Below is a small trained network, with its code and all its weights. Each question gives an input and a class and asks what happens when units are switched off, that is, made to give their printed mean instead of their output.

import numpy as np


def w(rows, s, z=0):
    codes = np.array(rows[::2]) - 128.0
    scale = np.full(codes.shape[1], s)
    scale[-1] = z or s
    return codes * scale


def norm(h):
    return h / np.sqrt((h * h).mean(-1, keepdims=True) + 1e-5)


def f(y):
    return y / 2 * (1 + np.tanh(0.7978845608 * (y + 0.044715 * y**3)))


def log_softmax(a):
    a = a - a.max(-1, keepdims=True)
    return a - np.log(np.exp(a).sum(-1, keepdims=True))


def net(x, mask):
    res = np.array(x, float).reshape(1, 8) / 4 @ E
    u = 0
    for l in range(3):
        y = f(norm(res) @ A[l][:, :-1].T + A[l][:, -1])
        res = res + np.where(mask[u : u + 10], y, B[l][:, -1]) @ B[l][:, :-1]
        u += 10
    return log_softmax(norm(res)[-1] @ U[:, :-1].T + U[:, -1])


A, B = {}, {}
E = w([
[124,125,128],'x0',
[129,131,126],'x1',
[196,2,40],'x2',
[130,128,127],'x3',
[122,124,129],'x4',
[130,131,127],'x5',
[129,125,129],'x6',
[231,82,254],'x7',
],0.0027)
A[0] = w([
[230,93,220,132],'L0N0',
[132,219,179,254],'L0N1',
[118,63,137,54],'L0N2',
[110,159,136,93],'L0N3',
[165,74,129,45],'L0N4',
[117,114,195,176],'L0N5',
[72,87,164,136],'L0N6',
[241,96,125,119],'L0N7',
[116,4,212,197],'L0N8',
[151,115,223,140],'L0N9',
],0.0035,0.0019)
B[0] = w([
[169,182,143,191],'L0N0',
[59,143,226,252],'L0N1',
[152,98,45,95],'L0N2',
[117,70,152,121],'L0N3',
[196,131,53,97],'L0N4',
[177,217,183,167],'L0N5',
[154,204,125,135],'L0N6',
[104,176,69,145],'L0N7',
[184,250,93,190],'L0N8',
[191,162,202,166],'L0N9',
],0.0025,0.0018)
A[1] = w([
[141,87,152,149],'L1N0',
[83,106,147,141],'L1N1',
[85,184,112,110],'L1N2',
[130,170,204,207],'L1N3',
[109,110,86,153],'L1N4',
[121,154,180,42],'L1N5',
[76,189,159,191],'L1N6',
[2,186,144,9],'L1N7',
[120,134,146,123],'L1N8',
[52,206,118,78],'L1N9',
],0.0068,0.0015)
B[1] = w([
[154,162,159,129],'L1N0',
[151,163,119,144],'L1N1',
[164,100,106,174],'L1N2',
[49,113,93,235],'L1N3',
[91,118,176,155],'L1N4',
[93,93,135,149],'L1N5',
[131,170,103,232],'L1N6',
[241,187,2,251],'L1N7',
[100,114,109,134],'L1N8',
[224,111,64,218],'L1N9',
],0.0038,0.0029)
A[2] = w([
[156,83,66,115],'L2N0',
[173,174,134,174],'L2N1',
[32,175,164,78],'L2N2',
[167,60,171,155],'L2N3',
[117,83,47,126],'L2N4',
[147,120,125,81],'L2N5',
[1,47,78,121],'L2N6',
[186,85,132,1],'L2N7',
[164,140,127,125],'L2N8',
[177,70,173,67],'L2N9',
],0.0081,0.0019)
B[2] = w([
[102,143,200,224],'L2N0',
[82,66,118,208],'L2N1',
[200,85,206,163],'L2N2',
[109,114,70,158],'L2N3',
[24,145,185,253],'L2N4',
[196,152,115,119],'L2N5',
[63,1,196,193],'L2N6',
[199,110,123,122],'L2N7',
[160,75,104,151],'L2N8',
[143,120,81,140],'L2N9',
],0.0048,0.0027)
U = w([
[101,198,48,148],'0',
[147,180,248,7],'1',
[43,57,153,182],'2',
[199,70,92,148],'3',
],0.017,0.002)

Each question gives the input, the list of numbers given to net, and the class t.
The units are the neurons (one row each of A and B). Each row of codes is followed by its name. A weight is (code - 128) times the scale printed after its matrix; where a second scale follows, it is the last column's (A, B and U).
mask holds one flag per neuron, layer by layer. A switched-off neuron (its flag False) gives its mean, the last column of its row in B, instead of its output. The means were averaged over made-up inputs and are rounded, as every weight is.
A unit's drop is (log p(t) with every unit on - log p(t) with that unit switched off) / (log p(t) with every unit on - log p(t) with every unit switched off).
The circuit of an input: a set's keep is (log p(t) with only the set's units on - log p(t) with every unit switched off) / (log p(t) with every unit on - log p(t) with every unit switched off). Starting from the 12 units with the biggest drops (on a tie, the unit counted first), units are removed one at a time, each time the one whose removal leaves the highest keep (on an exact tie, the one counted first), for as long as the keep stays at least 0.8.
units of the circuit, in order: the units of the circuit, biggest drop first
unit that matters most: the unit with the biggest drop
top k neurons: the k neurons with the biggest drops, biggest first
top k neurons in layer l: the k neurons of layer l with the biggest drops, biggest first
drop of u: that unit's drop, to one decimal
input [1,6,1,2,8,5,-5,-4], class 2: units of the circuit, in order -> [L0N8, L2N6]
input [-6,-6,1,6,7,-5,-4,7], class 3: units of the circuit, in order -> [L2N4, L2N3]
input [7,-3,7,2,5,0,2,0], class 2: units of the circuit, in order -> [L1N9, L2N4]
input [3,7,1,-5,0,5,-3,8], class 3: units of the circuit, in order -> [L2N4, L2N3]
input [-3,7,8,-4,-7,3,3,0], class 2: unit that matters most -> L1N7
input [6,-4,8,-1,2,-2,7,0], class 2: top 2 neurons in layer 2 -> [L2N4, L2N0]
input [0,3,0,-2,8,3,6,1], class 1: top 2 neurons -> [L1N7, L1N9]
input [8,-5,-8,-5,-8,-3,0,-1], class 0: top 2 neurons -> [L1N7, L1N9]
input [7,-3,0,-8,6,-7,7,1], class 1: top 2 neurons in layer 0 -> [L0N9, L0N8]
input [1,8,-2,7,-3,6,8,0], class 0: top 2 neurons -> [L1N7, L2N6]
input [-1,6,1,2,6,-8,-2,-6], class 2: top 2 neurons -> [L2N6, L0N8]
input [6,4,-5,3,4,3,2,0], class 0: top 2 neurons -> [L1N7, L1N9]
input [-6,3,5,-3,2,4,7,0], class 2: top 3 neurons -> [L1N7, L1N9, L2N4]
input [-6,1,2,-2,3,-7,-8,-7], class 2: top neuron -> [L2N6]
input [6,-2,1,3,4,0,-1,2], class 3: top 4 neurons in layer 2 -> [L2N4, L2N0, L2N6, L2N1]
input [-8,-6,3,-8,-5,-6,3,-6], class 2: drop of L1N8 -> 0.0
input [1,8,4,-6,7,2,-1,0], class 2: drop of L1N7 -> 0.1
input [4,-7,3,6,2,5,-4,-8], class 2: drop of L2N6 -> 0.2
